Below is a small trained network, with its code and all its weights. Each question gives an input and a target symbol and asks what happens when units are switched off, that is, made to give their printed mean instead of their output.

import numpy as np


def w(rows, s, z=0):
    codes = np.array(rows[::2]) - 128.0
    scale = np.full(codes.shape[1], s)
    scale[-1] = z or s
    return codes * scale


def f(y):
    return np.maximum(y, 0)


def softmax(a):
    e = np.exp(a - a.max(-1, keepdims=True))
    return e / e.sum(-1, keepdims=True)


def log_softmax(a):
    a = a - a.max(-1, keepdims=True)
    return a - np.log(np.exp(a).sum(-1, keepdims=True))


def net(x, mask):
    ids = ['ΛΨΩαβθμσ'.index(c) for c in x.split()]
    T = len(ids)
    res = E[ids] + P[:T]
    r = res
    for j in range(3):
        rows = slice(3 * j, 3 * j + 3)
        q, k, v = (r @ M[0][rows].T for M in (Q, K, V))
        z = softmax(np.where(np.tri(T) > 0, q @ k.T / 3**0.5, -1e9)) @ v
        o = O[0][rows]
        res = res + np.where(mask[j], z, o[:, -1]) @ o[:, :-1]
    y = f(res @ A[0][:, :-1].T + A[0][:, -1])
    res = res + np.where(mask[3:19], y, B[0][:, -1]) @ B[0][:, :-1]
    return log_softmax(res[-1] @ U[:, :-1].T + U[:, -1])


Q, K, V, O, A, B = {}, {}, {}, {}, {}, {}
E = w([
[108,135,195,52],'Λ',
[50,11,78,89],'Ψ',
[98,4,140,189],'Ω',
[131,250,51,158],'α',
[123,92,222,105],'β',
[67,96,132,6],'θ',
[93,114,177,32],'μ',
[117,188,23,202],'σ',
],0.011)
P = w([
[255,98,22,94],'0',
[188,126,46,106],'1',
[163,111,86,107],'2',
[144,113,109,108],'3',
[126,114,125,112],'4',
[110,117,137,112],'5',
[98,117,152,122],'6',
[85,124,163,126],'7',
[75,130,174,136],'8',
[61,136,183,138],'9',
[49,140,190,150],'10',
[39,148,202,160],'11',
[27,154,208,172],'12',
[18,161,212,185],'13',
],0.0095)
Q[0] = w([
[145,167,60,170],'H1',
[179,110,144,138],'H1',
[162,119,150,133],'H1',
[67,61,146,90],'H2',
[85,36,197,136],'H2',
[153,165,5,212],'H2',
[210,208,16,144],'H3',
[224,163,72,153],'H3',
[183,112,160,130],'H3',
],0.017)
K[0] = w([
[246,118,112,110],'H1',
[99,81,124,57],'H1',
[98,104,135,66],'H1',
[83,171,181,161],'H2',
[39,166,154,132],'H2',
[242,118,122,79],'H2',
[206,146,83,136],'H3',
[201,130,91,115],'H3',
[173,16,136,38],'H3',
],0.014)
V[0] = w([
[78,154,106,128],'H1',
[116,153,119,141],'H1',
[109,121,129,90],'H1',
[131,86,94,244],'H2',
[94,14,152,96],'H2',
[135,79,78,169],'H2',
[90,129,79,84],'H3',
[127,89,166,172],'H3',
[70,86,97,90],'H3',
],0.012)
O[0] = w([
[179,112,52,88,125],'H1',
[143,93,108,106,111],'H1',
[124,167,104,119,149],'H1',
[2,200,169,137,82],'H2',
[146,224,45,97,254],'H2',
[18,161,113,99,137],'H2',
[138,170,235,198,162],'H3',
[210,126,82,50,144],'H3',
[214,188,209,169,205],'H3',
],0.0093,0.0051)
A[0] = w([
[134,140,77,88,179],'N1',
[104,126,98,189,183],'N2',
[90,141,148,87,140],'N3',
[146,141,73,55,200],'N4',
[91,139,145,96,132],'N5',
[74,154,156,147,27],'N6',
[118,145,53,132,82],'N7',
[134,53,197,134,218],'N8',
[160,179,180,213,85],'N9',
[111,166,101,143,190],'N10',
[93,150,166,136,65],'N11',
[128,114,58,69,175],'N12',
[145,9,191,167,64],'N13',
[213,109,101,179,75],'N14',
[171,137,185,113,253],'N15',
[201,80,99,136,237],'N16',
],0.011,0.0058)
B[0] = w([
[118,93,187,100,186],'N1',
[190,155,188,101,185],'N2',
[55,115,74,122,165],'N3',
[110,72,236,134,216],'N4',
[83,91,78,149,160],'N5',
[208,87,131,149,165],'N6',
[135,52,135,66,155],'N7',
[124,122,36,96,192],'N8',
[193,230,108,136,166],'N9',
[146,131,170,101,195],'N10',
[162,59,85,144,155],'N11',
[155,39,184,79,173],'N12',
[226,174,90,2,149],'N13',
[15,126,60,155,175],'N14',
[44,140,74,166,255],'N15',
[200,69,121,207,234],'N16',
],0.0079,0.0086)
U = w([
[161,72,91,158,11],'Λ',
[192,255,214,108,239],'Ψ',
[77,139,236,15,148],'Ω',
[213,135,44,1,52],'α',
[203,33,252,109,103],'β',
[169,175,85,228,88],'θ',
[59,88,138,245,84],'μ',
[23,147,18,86,251],'σ',
],0.0064,0.0022)

Each question gives the input, a string of symbols that net reads in full, and the target symbol t.
The units are the heads (3 rows each of Q, K, V and O) and the neurons (one row each of A and B). Each row of codes is followed by its name. A weight is (code - 128) times the scale printed after its matrix; where a second scale follows, it is the last column's (O, A, B and U).
mask holds one flag per unit, heads first, then neurons. A switched-off unit (its flag False) gives its mean, the last column of its rows in O or B, instead of its output. The means were averaged over made-up inputs and are rounded, as every weight is.
A unit's drop is (log p(t) with every unit on - log p(t) with that unit switched off) / (log p(t) with every unit on - log p(t) with every unit switched off).
The circuit of an input: a set's keep is (log p(t) with only the set's units on - log p(t) with every unit switched off) / (log p(t) with every unit on - log p(t) with every unit switched off). Starting from the 12 units with the biggest drops (on a tie, the unit counted first), units are removed one at a time, each time the one whose removal leaves the highest keep (on an exact tie, the one counted first), for as long as the keep stays at least 0.8.
units of the circuit, in order: the units of the circuit, biggest drop first
most important unit: the unit with the biggest drop
k most important neurons: the k neurons with the biggest drops, biggest first
which heads matter: for each layer, one digit per head in row order, 1 if its drop is at least 0.15 and else 0, layers parted by /
drop when u is switched off: that unit's drop, to one decimal
input θ β β α θ θ β σ Ω Ω, target Ω: which heads matter	011
input α Ω Ψ Λ Ψ β α Ω Λ α σ μ, target σ: which heads matter	010
input σ β θ, target β: units of the circuit, in order	[N4; N12]
input β α θ Ψ, target θ: most important unit	H3
input θ Ψ μ, target Ψ: units of the circuit, in order	[H3; N9]
input Ω Ω β, target Ω: which heads matter	011
input μ α α Λ, target α: units of the circuit, in order	[H2; N13; N8]
input Λ θ β β μ α θ, target α: units of the circuit, in order	[H2; N13; N8]
input Λ θ β σ θ μ α Λ β σ β, target σ: which heads matter	010
input θ α Ω β β β β σ Ω μ α σ, target β: which heads matter	110
input Ω β Ω Λ β α σ Ω σ β β σ, target σ: which heads matter	011
input θ σ Ψ θ, target Ψ: units of the circuit, in order	[H3; N9]
input β σ Ω Ψ σ β σ θ μ β Λ θ Ψ Ω, target Ψ: which heads matter	010
input σ β Ω Ψ μ, target Ψ: which heads matter	011
input β Ψ σ α Λ μ θ Ω σ σ σ, target Ψ: which heads matter	000
input Ω Ω Ω Λ Ψ β θ β β Ψ, target β: which heads matter	010
input θ Ω θ Ψ β α β σ, target β: which heads matter	010
input Ψ Ω σ β σ σ θ, target σ: which heads matter	011
input β σ β Ψ β Ω β σ β α Ψ σ Ω Ω, target Ω: which heads matter	111
input Ω Ω β σ σ β θ β β β β α, target σ: units of the circuit, in order	[H2]
input β β β θ σ Ω θ σ Ω β α, target Ψ: which heads matter	000
input Ψ Ω β β Ω Λ, target Ω: 2 most important neurons	[N16; N4]
input β θ β σ, target Ψ: most important unit	H1
input β σ σ β Ω Λ β Λ θ Λ, target θ: which heads matter	011
input θ Λ σ Ψ β, target Ψ: 2 most important neurons	[N9; N14]
input β β Ω Λ β β α β, target α: 2 most important neurons	[N13; N8]
input β σ Λ β α, target Ψ: most important unit	H3
input θ σ α β σ β Ω Ω α, target β: 2 most important neurons	[N15; N7]
input Ψ Ψ θ β μ Ω α σ Ω α, target Ω: drop when N10 is switched off	0.1
